j555-j117: [ -4  11 -24   7 -63  -1 -12  18 -17  17 -10 -10  -6  -8  -9   9 -39  19
  -4 -25 -12  -5  -6]
j471-j101: [-29  37  12 -33  -5   1 -15  32  51  36  -3 -15  12 -27  -7   0 -23 -62
  -2 -63  -3 -24  26]
j555-j117: [ -3  -2   1  31 -27  14  -3  -1  -6 -13 -32 -22  32  35  23 -20 -28  21
  17  35  13 -10 -11]
j176-j124: [  3 -24  80 -44 -11  -4 -30  -4 -72  30 -34 -64 -30 -16  36  10  27 -43
 -20 -23 -28  22  34]
j426-j237: [ -1  -2  25 -44  10  34   9 -25  30   7  57  18 -18 -21 -48  -6 -16  24
 -21 -24   8  -4 -47]
j426-j237: [  3  -3  18  19  -6 -17 -22 -28 -37 -15 -34 -17   9  28  13 -10  39 -31
  10   9   4  41  26]
j555-j117: [ 14  -7   1  17 -11   0   7  31  11 -35 -12 -35 -36   3  14 -10 -61  23
  29  19   4   0 -19]
j426-j237: [ -5  -7 -56  29  -8 -41 -38  -3   5   4  35  35  48 -33  34  18  15 -30
 -35  -5 -24 -48  24]
j176-j124: [ 14 -33  66 -51  59  21  25 -15 -22  -8  -6  -7 -60  -4 -11 -11  60  -1
 -11  13  -1  46 -14]
j176-j124: [-16  19  17 -25   5  10  38  49 -37  57 -88 -20 -12  19   9  17  46 -13
  14 -11  -9  19  49]
j426-j237: [  2   3 -14  11   2 -23 -36 -36  18 -21  39  23  13 -10 -16  -8  16 -31
 -12 -18   1  12  -1]
j471-j101: [  1  17 -17  33  -7  24  15   0  23   3 -34  -2  41  60 -16 -28 -13  42
  35  37  25   2 -21]
j824-j665: [ -1   9  52 -17  18  -3 -21 -20   6   2   3 -37   6   6   4  -5  -3 -45
  14 -19   9  12  22]
j426-j237: [ -9   3   3  26  -7 -25 -17 -25 -44  -8 -34  -3  32  21  31   7  45 -45
   3   8   3  20  50]
j824-j665: [ -5  -7 -13 -29   6  12  29  26 -14  30 -16  27 -30 -18 -16  10  39  18
 -24 -10 -17   6  -6]
j555-j117: [-10  17  -3  26 -16  24 -15 -34  20  11 -21   5  72  57 -17 -37   9  14
  13  21  24   1 -17]
j555-j117: [-13  35 -42  23 -12 -11  39  -6 -16  -7   1  36   6  10 -22  36  -1  10
  21 -10  20  13  30]
j176-j124: [ -8 -29  62 -47  47  11  14 -11  -6 -29  19  -2 -43 -38  23   0  27 -43
 -27  -2   1   7   3]
j555-j117: [-12   2 -31  23 -26   8  23  -5   2 -47   0  33 -14   1 -10  -7 -15  17
  -1  12  18  13 -22]
j176-j124: [  0  12   5 -12   2   7  19 -17  -9   8  25  10  -8  -1 -26  21  -8  18
   5 -13  10   7   1]
j824-j665: [  1 -11 -12  57 -22 -17 -33 -13 -15  -8  -2 -27  82  22  71   2 -36   1
   8  48   1 -58  21]
j176-j124: [-54  42  29  -6 -13  16 -13  -3  68 -22  -8 -11  48  -5  13 -27 -42 -89
   7 -39  35 -25  22]
j176-j124: [-25  21  16 -13   5  10   5  25  39  17   5 -19  31 -15  25   8 -46 -31
   6 -18   8 -52  21]
j426-j237: [ 11 -20   6  -2   0  10  -5  -3   2 -15  -3  -1 -18   4  -5 -23   6  18
  -7  17  -3  13 -32]
j471-j101: [ -3 -20  13   6 -25  16   0 -40 -59   4 -14   9  21  20   9  -1  34  24
 -22  26   2  11  -7]
j824-j665: [  2  30   1   8 -13  -4 -17 -17  35 -20  10 -10  -6  17 -43 -18 -29 -15
  30 -28  21  34  -9]
j555-j117: [  6  26 -43  38  15 -27 -26  58  84   0 -21 -23  29  14  14 -26 -42 -26
  42   2  -2 -30  11]
j824-j665: [-10  25 -37 -12 -14   0  19  16   3  31   0  34 -11 -12 -39  19  15   9
  -7 -36  -6   8   6]
j824-j665: [ 25   1 -13  15  25 -21 -17  24  18  10 -26 -20  -7  22  -4 -16  17  -1
  27  10 -12  19   5]
j555-j117: [ 22  13   2  36  -7  13  -5  -1  45 -33  -8 -37   3  52 -24 -38 -67  41
  59  29  29  17 -40]
j555-j117: [ 19   3 -42  42  20 -45 -29 -18  28 -39  43  20  11  -3  -1   1  -3 -18
  14   6   2   3   7]
j176-j124: [  0  10 -31  13   9 -15  -6 -11  37 -29  38  32  -3 -13 -22  -3  -7 -11
   0 -12   8   3 -10]
j824-j665: [-10   6  19  -9 -22  10 -21  15 -20  53 -64 -30  31  25  12 -16  31 -17
  -4  -8 -13   4  19]
j471-j101: [  3   3 -16   8 -27   6  -7  32  27 -12 -20 -14 -22   1  -9 -24 -38  12
  10  -4  -2   4 -28]
j176-j124: [  9 -16  38   1 -38   4 -38 -35 -46   1 -13 -37   5  17   7 -14   1   0
  -8   2  -6  24  -8]
j824-j665: [  7 -58  81 -40  33  33   9  -9 -37 -17 -26 -30 -38  -3  38 -27  40   1
 -27  43  -7  16 -25]
j471-j101: [ 10  28 -27  23 -44   5 -19   0  28   7  -1 -12  10  30 -46 -19 -50  35
  29 -15   9  13 -30]
j176-j124: [-12  15 -16  29 -50   5 -16  23  -4  31 -38 -31  57  24  30  -2 -43  11
  13   8  -3 -41  13]
j555-j117: [  7 -32  48 -46  94  15  38 -27  17 -45  40  33 -58 -24 -13  -9  60 -18
 -17  17  14  31 -19]
j176-j124: [-11  24   1 -22  11  15  50  -7  -7  18  35  21  -6 -12 -25  46 -21  26
   8 -19  16 -14  14]
j426-j237: [  7 -28   4  -1  12 -18 -28 -19  -4 -22  33   9  -3 -28  22  -3  16 -22
 -29   5 -14  -8  -5]
j426-j237: [-13  15 -43  -5  16 -20  -4  19  28  37  27  38  30 -32   1  24  19 -24
 -22 -27 -17 -42  25]
j426-j237: [ 15  -9 -30  19  -3 -33 -52 -25  34 -33  65  19   3 -29 -10 -10 -16 -20
 -17 -16 -10  -6 -20]
j824-j665: [ -5  22 -18  12 -30   0 -10   6  52 -50  12   2 -31  -5 -37 -28 -56 -12
  20 -28  19  25 -31]
j471-j101: [ 11 -24 -11  -5 -12 -12   1 -18 -35 -34  26  27 -55 -29 -14  10  20  10
 -26  -6 -11  34 -18]
j471-j101: [  0 -12  19 -18 -11  31   9 -29 -10 -12   3  16 -23  10 -36 -22  18  28
 -15   4  10  34 -43]
j555-j117: [ -8  18 -62  27 -38 -24  17   9 -12 -29  16  39 -23 -23 -14  31 -23   7
   1 -20   2   7  10]
j426-j237: [  0 -17  16 -10 -36  23 -21 -35 -36  33  10  -2  31   7  -4  -3   8  33
 -32   4 -10 -13 -24]
j471-j101: [ -2  18 -49  32  25   0  46  31  30 -14 -26  29   9  27  -5  -1   4  25
  33  32  18  -2   4]
j471-j101: [ -7  -9  -7  26 -13 -33 -38  14  -2 -23 -17 -20  17 -14  55  -6  -7 -55
  -5   3 -12 -17  30]
j824-j665: [  3   9 -20   3 -16   5   8  -1 -12  15 -21  16  -7  18 -33  -5  24  23
   3  -5  -1  29  -9]
j471-j101: [ -4 -53  52  -7  36  16   4  24 -15 -22 -46 -35   2  -1  87 -28  22 -21
 -17  63  -9 -29   0]
j824-j665: [  6  -4 -42   7   5  -8  28   2 -31  16  10  42  -3  -6  -9  32  31  38
 -12  11 -10  -4   6]
j426-j237: [-40  56  27 -33  17  43  80   8  -9  46 -59  12  15  40 -35  22  32  -6
  33 -20  38  23  45]
j471-j101: [-17  -2   7   0 -27  -1 -18 -37 -29  -7  -2  17  17  -3   1  -3  32 -30
 -27 -14   2  16  10]
[-42  23 -49  35 -46  15  30  12  -9  -4 -50  40  51  21  17  -1   7   1
  -6  15  18 -19  15]	j555-j117
[ -9   1  23   2 -14  -4 -23   4 -14  14 -31 -32  24   8  31  -6   2 -32
   0  -3  -5  -7  24]	j824-j665
[-12  28  63 -29  -5  52  20  -9   6  49 -26 -47  34  45 -20  -8 -33  24
  31  -4  26  -8  -3]	j176-j124
[-22  11  39 -31  -6  14  27 -24 -39  -1   2   3 -17 -12  -6  26  11 -21
  -8 -26  14  19  25]	j176-j124
[ -5   8  41 -30   9  20  17 -35  -8   1  36  -3 -10  -5 -25  16 -14   6
   1 -18  17   8  -3]	j176-j124
[ -3 -23  56 -29 -10  30  11 -35 -70   8 -43 -10 -22  23  -6 -12  62   9
 -19  13   2  52  -7]	j824-j665
[ -3  23 -15  17 -27  -7 -21  30   4  36 -63 -27  26  33   0 -17   7 -13
  21 -10  -8   9  19]	j176-j124
[  2  -5  25  18   6   2  25   4 -14 -57 -35 -27 -33  22  21 -10 -19  -5
  36  31  23  33   6]	j426-j237
[-15  36 -32  12 -17   4   3 -18  27   8  14  32  33  14 -41   0  -6   1
   9 -23  19   2  -1]	j426-j237
[  7 -32  17 -38  54 -10  -2  22   5  15  13   8 -29 -43  24   5  49 -28
 -35  -2 -29 -14   7]	j426-j237
[-31  36 -15  36 -52 -12 -47 -32   4   6 -26   0  82  29   7 -17   5 -57
   2 -23  15  -1  33]	j471-j101
[ 25 -32 -19  11   3  -8  21  26 -34 -14  -2  -2 -43 -11  21  18  -8  50
  -1  35 -18  -3 -14]	j471-j101
[  1   9 -43  -1 -12 -17  26  -4 -35   4  24  47 -30 -24 -28  43  20  20
 -13 -22  -8  17  12]	j471-j101
[  5 -31   9  -1 -21   1 -35  15   4 -10  -5 -23  -8 -18  30 -27 -17  -4
 -24   9 -20 -17 -27]	j555-j117
[-10  -7  26 -12   4  27   8 -31  -7  -5  -8  12  11  18 -11 -21  31   2
 -12  12  15  17 -17]	j471-j101
[ 15   5 -30   8  13   2  21  12  11  17  17  15   2   7 -19  15 -11  48
  13  12  -1 -14 -12]	j176-j124
[-23  50   5   6 -44  16  15 -32 -14  24  13  -6  46  23 -26  32 -50  11
  25 -30  30 -10  24]	j426-j237
[  3  -2  -1 -13  13  13  30  11  28 -41  14  16 -58 -13 -30 -11 -19  15
   8  -3  14  25 -34]	j555-j117
[-19  58 -94  62 -56 -26 -16  -5  36   9  24  40  78  14 -23  20 -48   2
  20 -27  15 -35  21]	j426-j237
[  3   9  27 -41  17  11  43   5 -43  45   9  -7 -29 -11 -16  51   6  26
   4 -19  -5   2  25]	j176-j124
[ -3  24  -6  -4  16 -19 -15 -38  60 -49  99  25 -12 -39 -37  11 -51 -36
   5 -46  23  -3  -8]	j426-j237
[  0 -11  16 -40 -23  29  17  -1 -23  16   8   9 -47 -19 -36   2   2  36
 -26 -21  -9  19 -37]	j471-j101

j113-j511: [  8 -41   2 -20  -1  44 -10  26   2   5 -30 -13  13 -30 -17  -5  10  54
  17  36 -34 -38   7]
j95-j897: [-22  20 -19  28 -10  -2 -22 -28 -52  25  12  -1 -33 -31 -37  21 -22 -50
  11 -25  17  -3   1]
j95-j897: [-10  -9 -15  30   2 -13   5 -50 -37  -4  20  14  18  17 -16  -6 -13 -13
   7 -14   1  17   7]
j584-j205: [-12 -19 -15   6  -6 -11   0 -19   1   8  -1 -41  43   6  17   3   5  -6
 -28  19  13  18  22]
j705-j627: [ 36  24   7  -3  26  50 -14 -20  16 -12 -17  43  -3 -22 -13 -11   7  30
  34 -14 -20 -10  -2]
j113-j511: [-18 -73 -31  39   0   8  26 -34 -60   3  14  -5  43 -23 -49 -68 -26  54
  66  23  51   7 -16]
j386-j669: [-19 -20 -12 -39 -16 -28 -24 -54 -29  41 -30 -64  61   6  -6  18 -17 -14
  25   8  37  25  25]
j584-j205: [-60 -82 -28  10 -35 -42  24  53 -75   2  43 -81  34 -15  -7   0   9 -46
 -29  38  35  -2  14]
j368-j620: [ 11 -12  30 -62 -26 -23  16  62 -53 -14  -1 -11  27 -88 -16 -59  42  27
  51   6  96  11 -34]
j95-j897: [ 15  35  22   0  -6  -2  -5  10   4 -12   1  42 -32  -9   1   9  17   0
 -22 -19 -30  -9  -7]
j705-j627: [-20  -2 -13  16  -4  -8  11  -1 -44 -10  39 -26 -11 -35   8 -46  20 -27
 -32  12  73  23 -27]
j705-j627: [ -2 -15   6  28 -47 -28   9   2  -9  41 -36  17   6 -55 -50 -23 -27  81
  46   7  29 -11 -12]
j584-j205: [-13 -28   5 -42 -35 -23 -14  11  36  58 -64 -70  28  -5   5  11 -20  53
   8  45  22  -8   6]
j368-j620: [  9  -5   0 -18  20   4  25  38  -6 -44  38 -17  31 -19  34 -40  42 -24
  -8   5  59  28  -9]
j705-j627: [ -3   8  14  11 -33  -9  -8   4 -31  16 -12  24 -36 -46 -32 -11   3  31
  -6   2  -3 -20 -20]
j95-j897: [ -4  57   8  26 -14  -8  -7  15  55  26  -9   3 -80  -9  24   4  -8  -1
 -61   3  13  -5 -28]
j113-j511: [  9  13   9 -16   1   4   4  25  12  -8   1 -10  -5 -29  18 -25  22   7
 -11   9  39   8 -17]
j386-j669: [ -3 -11  -2  -3   6  -8   2 -19  20  10 -13   5   5  50  -2  14 -29  11
  21  -3 -26  -2   5]
j368-j620: [ -5  35  22  23 -30 -57  35  48   9 -16  33  21 -40 -20  26 -36  23  -3
 -54  -7  56  23 -38]
j95-j897: [-20 -14 -15   8 -18 -10 -14 -55 -46  28  -8 -31  17 -25 -19 -21  -8   9
  -2  15  41  15  -4]
j368-j620: [  0  -4  15  59 -55 -61  40  39  29   5  -1  32  13 -25  -1 -15   5  64
 -38   7   3   5   3]
j113-j511: [ -9 -11 -11  31   9 -14  18  -3  19 -13  22  10   7  57  13  21 -16 -19
 -16  -8 -36   5  17]
j368-j620: [  3   5  -7   8  16   1  18  21  36  -3   8  -5  -3  11  13 -13 -15  -4
  23  -5  35  11 -10]
j386-j669: [  7   6  -5 -12   8  30 -37 -35  -3  13 -26   0  11   8 -12  51  -3 -14
   0  -7 -66 -19  36]
j386-j669: [  7  24  12   2  -5  -7  -3  18  36  17 -20  27 -36  14 -11  27 -27   8
  25 -20 -23 -17  -5]
j584-j205: [ 18 -10   9 -15  -8 -18  11  40  27 -25  -2 -11  78   1  30  38  38  -9
 -24  -1 -33  10  57]
j584-j205: [  1  17  10  -5   5   3  -1  24  -3   0   3  33 -51   7 -22  14 -20 -15
  37 -26 -16 -21 -19]
j386-j669: [  0  -3  -5  -6   6  28 -16   8 -12  11 -11   2 -21 -18 -26  13 -12  -3
  31  -3 -16 -25  -1]
j95-j897: [  1  -2  13 -34  18   4  18  49  24 -34  25 -22 -20  23  51 -28  33 -16
 -44  23  20   6 -27]
j705-j627: [ 14   5 -13 -12  45  49  -9   8   0 -33  23   0   9   8  12  18  16 -52
  12 -15 -22  -4  19]
j368-j620: [ -3  25 -13  22  14  15  -6  -5  29   9   5  -7 -31   7  13   8 -13 -24
 -17  -4   8   2  -4]
j95-j897: [ 15  41  25 -41 -20  15 -30  49  18  25 -39  -9 -41 -69  -5  19  18   7
   0   1  10 -27 -10]
j386-j669: [  5  26  -7   7   4  43 -33  13  -8  18 -14   9 -40 -48 -33  37  -8 -23
  21 -17 -25 -34  10]
j368-j620: [ -2 -26  17 -27 -24 -20   6  23 -25   8 -17   3   9 -17 -25 -10  -2  35
  37   7   6 -13 -11]
j368-j620: [ -3 -38 -20  34  11  14  13   1  32  -7   1  -7  35  38   8  20 -11  16
 -13  18 -54 -10  35]
j386-j669: [-21 -44 -26  58 -14 -28  37  11 -32  -2  31   3  35 -12 -31 -21 -24   5
  38  -5  36  12   8]
j705-j627: [ -5  18  13  17 -26 -32  -4 -11   6  20 -14  31 -30  19 -16  26 -22  12
  -9 -16 -37 -11  -1]
j113-j511: [ -2  13   1  11 -21 -13 -11 -10  18  32 -28  -3  -4 -12 -11  17 -18  19
   2  -1  -1  -4   8]
j95-j897: [ -6  18  -2  13 -29  -3 -31 -37 -37  40 -27   4 -12 -52 -42  15 -13   9
  10  -9   3 -10   6]
j95-j897: [ -2 -15 -12  13 -12   1 -12 -28  -8  30 -28  -5  31 -17 -33  16 -25  24
  41  -2  -5  -5  23]
j705-j627: [-11 -13 -19 -14  33  -6  14  18  35 -24  32 -51  36  68  57  27   6 -72
 -29   3   3  26  28]
j584-j205: [-16 -35 -10  20  15 -13  40  56  17 -36  46  -3  -2  56  25   4  -2 -31
 -18   5 -21  -3   3]
j113-j511: [ -5   8  -5  34 -10 -25  14  -8  24  11   1   8   0  14   4   0 -18  10
  -9  -6   9  13   1]
j584-j205: [  1 -53  16 -37  -8   2   9  19   9  -4 -24 -15  24  26   7 -15  10  61
  -3  43 -36 -21  -4]
j113-j511: [  7 -10 -12  56  12 -30  53  14 -15 -50  60  47  47   9  -3 -25   3 -21
  29 -38  29  36  11]
j705-j627: [-34 -40 -21  -1  -6 -31  10 -14 -37  12  17 -42  23  30  -7  -1 -24 -29
  18   7  32  15   2]
j386-j669: [ 16 -14  40 -34 -19 -33  28  44   7 -27  -4  30  13   9  12 -26  28  51
  -4   9 -12  -2 -17]
j584-j205: [  1  28  20 -51 -36   4 -55 -30 -30  74 -77  -7 -44 -67 -61  10 -31  42
  66  -3  25 -29 -26]
j113-j511: [ 16  63  29 -68 -16   6 -44   8 -11  24 -35 -18 -32 -73   3   7  31 -18
  -4 -10  46   0 -18]
j705-j627: [ -2  25  -2  54 -26 -38  24   6  28  12   8  11  -7 -29   8 -29  -6  23
 -23  -4  58  26 -14]
j584-j205: [-28 -40 -24  36   8   3  25 -12 -37 -19  46 -21  -7  10   9 -53   6  -4
 -38  31  32  11 -26]
j386-j669: [  5   6  16   1 -13 -37  19   9  24  -6   0  16  10  24  17  -4   2  18
 -12  -5   1  14  -3]
j113-j511: [-10  13  -2 -41 -33  -3 -48 -13 -19  67 -59 -56  10 -65 -31  36 -15  -3
  35   4  36 -10  16]
j368-j620: [  0  16  17   3 -29 -31   2   3  -7  15 -12  20 -17 -20 -15  -6  -4  23
   2  -8  12   0 -14]
j113-j511: [  9  17   8 -19  -1  -1  -2  45  35  -4  -6 -18   9 -10  25  26  19 -21
 -17  -1  -2  -1  18]
j95-j897: [ 25  62  14   4 -13 -14  -9 -11  57  30 -37  13  -7 -36   9  -4  -8  28
  10 -18  48  21  -7]
j705-j627: [ -9 -16 -11   9  -5 -20  19  17  19   4   6 -32  30   2  17 -10  -4   1
  -2  13  40  18   6]
j386-j669: [ 16  52  22  45 -51 -52  12  59  23  10  -6  53  -8 -63 -20  40   7   2
  -5 -45  -5  -3  24]
j584-j205: [  1  23  -8   5  16  11 -18 -49  13  18 -12   9 -22  31  -5  14 -30 -11
  14 -16 -11   4  -3]
j368-j620: [ -3  23   5  23 -12 -20  14  21  16  -4  16   7 -25 -12  16 -13   8  -6
 -36  -2  26  10 -15]
[ -2  -6  -6  26   5 -10  11   8  30 -10  10  15   9  52  11  42 -13 -18
 -17 -12 -60  -6  30]	j113-j511
[  0 -13  -2 -37  12  18 -10  20 -25 -12   6 -26  18 -14   2   9  18 -33
  15   2   6  -4  10]	j113-j511
[-25  15   4  48 -50 -55  10  27 -16  22  12  16 -42 -21 -21  22 -14 -12
 -33 -14  -1  -8  -4]	j705-j627
[-10 -43   2 -66  15  20 -18 -43 -52  -1 -11 -38  17  22  -1 -32   9  13
  15  34   8   0 -21]	j705-j627
[  9  22   6   2  14  -8  13   4  11 -24  23  19  -6  17  20 -11  10 -20
  -9 -17  13  18 -10]	j95-j897
[  5 -30 -11  10  27  50  -3 -12 -24 -31  18  13   6   8  -5  -7  18   2
 -12  14 -53 -20   9]	j386-j669
[ -3  -3  -5  11  -1 -16   7 -13  12   9  -3   0  12  21  -1   4 -19   4
  14  -6   6  10   5]	j705-j627
[ 24  21  28 -15 -11  30 -22   8  29   9 -42  35 -40 -19  -7   9  13  58
 -21  13 -64 -39  -8]	j113-j511
[  3  24  15 -53 -21   6 -30  15 -16  29 -33 -43 -10 -79  -1 -16  25   7
   0  17  65   0 -19]	j95-j897
[  6  31  13 -15  -4 -11  -5 -14 -21  -8   9   6 -11 -25  10 -23  24 -11
 -19  -9  38  20 -20]	j95-j897
[ 20  28  17 -36  -5   3 -11  22  24  10 -28  -9   5 -42   8  -5  14  14
  18  -2  37   5  -6]	j95-j897
[ -3 -26   5 -27  -7  33 -23 -13 -79   6 -11   5 -15 -55 -51 -25   9  25
  39  12  -1 -30 -21]	j705-j627
[-21  14 -26  22   6  -9 -10 -37  18  35  -3 -33 -16  26   5  15 -41 -32
   0  -5  30  16   0]	j584-j205
[  3 -15  -6  -1 -12  22 -31 -36 -18  28 -39  -2  22 -21 -35  29 -10  28
  18   7 -47 -24  29]	j368-j620
[  4  34  13 -56  -3   3 -30  36  27  14 -22 -44  -8 -15  30  47  22 -47
 -25  -1   1  -5  17]	j113-j511
[  8 -21  -4  -7  17 -11  24 -17  21 -18   7 -12  53  33  28 -34   3  21
   9  11  32  33   0]	j95-j897
[ 16  -4   3 -15 -11  14 -11   1 -25   3 -18 -10  46 -72 -17 -15  27  23
  23   5  31   4  14]	j368-j620
[  6  38 -18  29  35  24 -10 -43  18 -24  32   0  -2  25  41  11  18 -58
 -64 -13 -11  26  17]	j368-j620
[-22   2  -3  10 -40 -80  26   9  -8  27   6 -37  34 -26   4 -26 -14  -5
  14  -5 113  48 -10]	j386-j669
[ 13  36  11 -13 -17  -2 -19 -12 -20  17 -19   6  -1 -69 -18 -14  12   9
  19 -14  50  10 -10]	j368-j620
[ 12  47   2  -5  -4 -10  -7  -4  42  29 -24 -16  -2 -35  13 -11 -10   5
  17 -11  75  26 -11]	j95-j897
[-12 -37 -10  45  -9 -13  13 -14  29   5  -5  17  12  69  -2  36 -27  28
 -28  12 -93 -20  31]	j368-j620
[  2  33   3  26 -13 -36  23   8  29   4  11   1  -4 -21  22 -35   1   7
 -16  -7  78  37 -22]	j113-j511
[ -3 -27   5 -30  -2  18 -23 -57 -20  22 -37  -9   0  17 -16 -19 -11  55
  10  30 -24 -14 -15]	j584-j205
[ -1  25   2  20 -13  -8  -9 -15   6  14  -6  11 -20 -10  -3   9  -4   1
 -23  -7  -5   0   0]	j368-j620
[ -9 -22   6  -5 -29  -5  -6   0 -44  21 -18   0  -8 -45 -40 -20  -4  41
  23  15  13 -18 -17]	j705-j627
[ -6 -41  -8  29  34  14  45  20   7 -57  56  24 -16  67  28 -42   8   4
 -31  19 -29  -2 -24]	j584-j205
[  0  24  -2  49 -26 -36  13  20  16  12   4  26   2 -22 -14  25 -14  -7
   4 -30   5   6  19]	j386-j669
[ -5   6  11 -39   5   0  -4  16 -34 -15  17 -11 -23  -9   7 -17  20 -30
  -4   0  29   3 -26]	j368-j620
[ -1 -22 -10  15  -9  11 -14 -12 -22  19 -21  16  22 -11 -48  38 -24  11
  49 -13 -48 -25  33]	j95-j897
